Below is a small trained network, with its code and all its weights. Each question gives an input and a target symbol and asks what happens when units are switched off, that is, made to give their printed mean instead of their output.

import numpy as np


def w(rows, s, z=0):
    codes = np.array(rows[::2]) - 128.0
    scale = np.full(codes.shape[1], s)
    scale[-1] = z or s
    return codes * scale


def f(y):
    return y / 2 * (1 + np.tanh(0.7978845608 * (y + 0.044715 * y**3)))


def softmax(a):
    e = np.exp(a - a.max(-1, keepdims=True))
    return e / e.sum(-1, keepdims=True)


def log_softmax(a):
    a = a - a.max(-1, keepdims=True)
    return a - np.log(np.exp(a).sum(-1, keepdims=True))


def net(x, mask):
    ids = ['ΔΘαεηξσφ'.index(c) for c in x.split()]
    T = len(ids)
    res = E[ids] + P[:T]
    q, k, v = (res @ M[0].T for M in (Q, K, V))
    z = softmax(np.where(np.tri(T) > 0, q @ k.T / 2**0.5, -1e9)) @ v
    res = res + np.where(mask[0], z, O[0][:, -1]) @ O[0][:, :-1]
    y = f(res @ A[0][:, :-1].T + A[0][:, -1])
    res = res + np.where(mask[1:9], y, B[0][:, -1]) @ B[0][:, :-1]
    return log_softmax(res[-1] @ U[:, :-1].T + U[:, -1])


Q, K, V, O, A, B = {}, {}, {}, {}, {}, {}
E = w([
[120,163,175,130,57,89,65,101],'Δ',
[156,206,193,134,97,55,28,48],'Θ',
[35,128,33,99,25,127,98,124],'α',
[99,222,68,252,120,114,172,134],'ε',
[80,253,150,47,121,217,59,118],'η',
[165,185,36,206,187,112,174,91],'ξ',
[129,153,209,209,140,188,209,95],'σ',
[164,115,32,198,126,222,108,156],'φ',
],0.015)
P = w([
[183,251,116,111,158,69,130,123],'0',
[129,183,141,96,121,102,180,142],'1',
[138,134,141,96,108,117,182,117],'2',
[118,106,135,112,94,140,170,104],'3',
[108,103,142,125,98,179,135,82],'4',
[106,122,139,107,115,244,102,73],'5',
[123,58,155,169,90,215,80,34],'6',
],0.012)
Q[0] = w([
[128,163,87,177,152,63,64,160],'H0',
[127,72,133,1,141,81,24,162],'H0',
],0.0099)
K[0] = w([
[146,133,158,130,179,88,153,85],'H0',
[122,226,122,53,131,4,177,142],'H0',
],0.014)
V[0] = w([
[108,84,1,132,78,139,88,218],'H0',
[182,112,139,154,204,179,147,156],'H0',
],0.0067)
O[0] = w([
[235,69,192,208,123,62,124,158,23],'H0',
[196,151,8,160,84,126,245,213,252],'H0',
],0.011,0.0022)
A[0] = w([
[140,149,21,101,194,165,188,126,127],'N0',
[55,92,127,55,46,158,52,110,253],'N1',
[168,113,50,76,49,99,140,110,225],'N2',
[158,160,90,224,164,114,208,183,175],'N3',
[222,231,197,219,103,118,98,123,162],'N4',
[236,139,188,198,133,104,94,79,179],'N5',
[84,82,25,127,62,167,186,107,171],'N6',
[168,102,172,234,206,88,176,254,61],'N7',
],0.0075,0.0047)
B[0] = w([
[74,97,137,125,84,156,126,61,215],'N0',
[174,143,94,115,111,120,112,130,216],'N1',
[117,203,142,90,104,134,180,152,168],'N2',
[114,5,70,116,145,126,107,116,252],'N3',
[142,174,76,135,141,85,135,205,210],'N4',
[147,127,153,85,122,169,185,146,204],'N5',
[149,169,186,157,153,123,179,126,232],'N6',
[108,80,137,139,49,191,129,179,210],'N7',
],0.011,0.013)
U = w([
[241,254,175,57,49,116,138,179,253],'Δ',
[158,14,205,59,4,155,26,38,74],'Θ',
[101,116,172,140,109,132,102,143,10],'α',
[133,227,101,238,201,106,127,194,168],'ε',
[110,146,164,174,124,109,119,156,49],'η',
[208,64,85,114,213,90,146,39,192],'ξ',
[68,140,174,194,113,167,163,103,126],'σ',
[179,97,135,127,110,171,146,171,109],'φ',
],0.0064,0.003)

Each question gives the input, a string of symbols that net reads in full, and the target symbol t.
The units are the heads (2 rows each of Q, K, V and O) and the neurons (one row each of A and B). Each row of codes is followed by its name. A weight is (code - 128) times the scale printed after its matrix; where a second scale follows, it is the last column's (O, A, B and U).
mask holds one flag per unit, heads first, then neurons. A switched-off unit (its flag False) gives its mean, the last column of its rows in O or B, instead of its output. The means were averaged over made-up inputs and are rounded, as every weight is.
A unit's drop is (log p(t) with every unit on - log p(t) with that unit switched off) / (log p(t) with every unit on - log p(t) with every unit switched off).
The circuit of an input: a set's keep is (log p(t) with only the set's units on - log p(t) with every unit switched off) / (log p(t) with every unit on - log p(t) with every unit switched off). Starting from all 9 units, units are removed one at a time, each time the one whose removal leaves the highest keep (on an exact tie, the one counted first), for as long as the keep stays at least 0.8.
units of the circuit, in order: the units of the circuit, biggest drop first
top k neurons: the k neurons with the biggest drops, biggest first
drop when u is switched off: that unit's drop, to one decimal
input α Θ α ε ε, target ε: units of the circuit, in order : N0, H0, N7
input ξ Θ σ ε, target σ: units of the circuit, in order : H0, N0
input φ ε σ, target φ: units of the circuit, in order : H0, N7, N3, N4
input σ Θ Δ ε φ σ ε, target φ: top 3 neurons : N3, N7, N5
input ε η σ φ φ α ξ, target φ: units of the circuit, in order : H0, N7, N5
input φ η ξ φ σ, target φ: top 2 neurons : N4, N7
input α α σ σ ε η, target Δ: top 4 neurons : N3, N0, N4, N1
input σ η φ Θ σ σ α, target Δ: top 3 neurons : N3, N1, N0
input α σ α ξ, target σ: units of the circuit, in order : H0, N0, N1
input σ σ Θ ε, target σ: top 2 neurons : N0, N4
input Δ σ φ σ φ σ α, target Δ: units of the circuit, in order : N3, N2
input ε φ σ Δ φ Θ, target Δ: drop when N3 is switched off : 0.7
input φ φ ε Θ σ φ η, target Δ: drop when N3 is switched off : 0.7
input φ σ φ Δ, target Δ: drop when N3 is switched off : 0.6
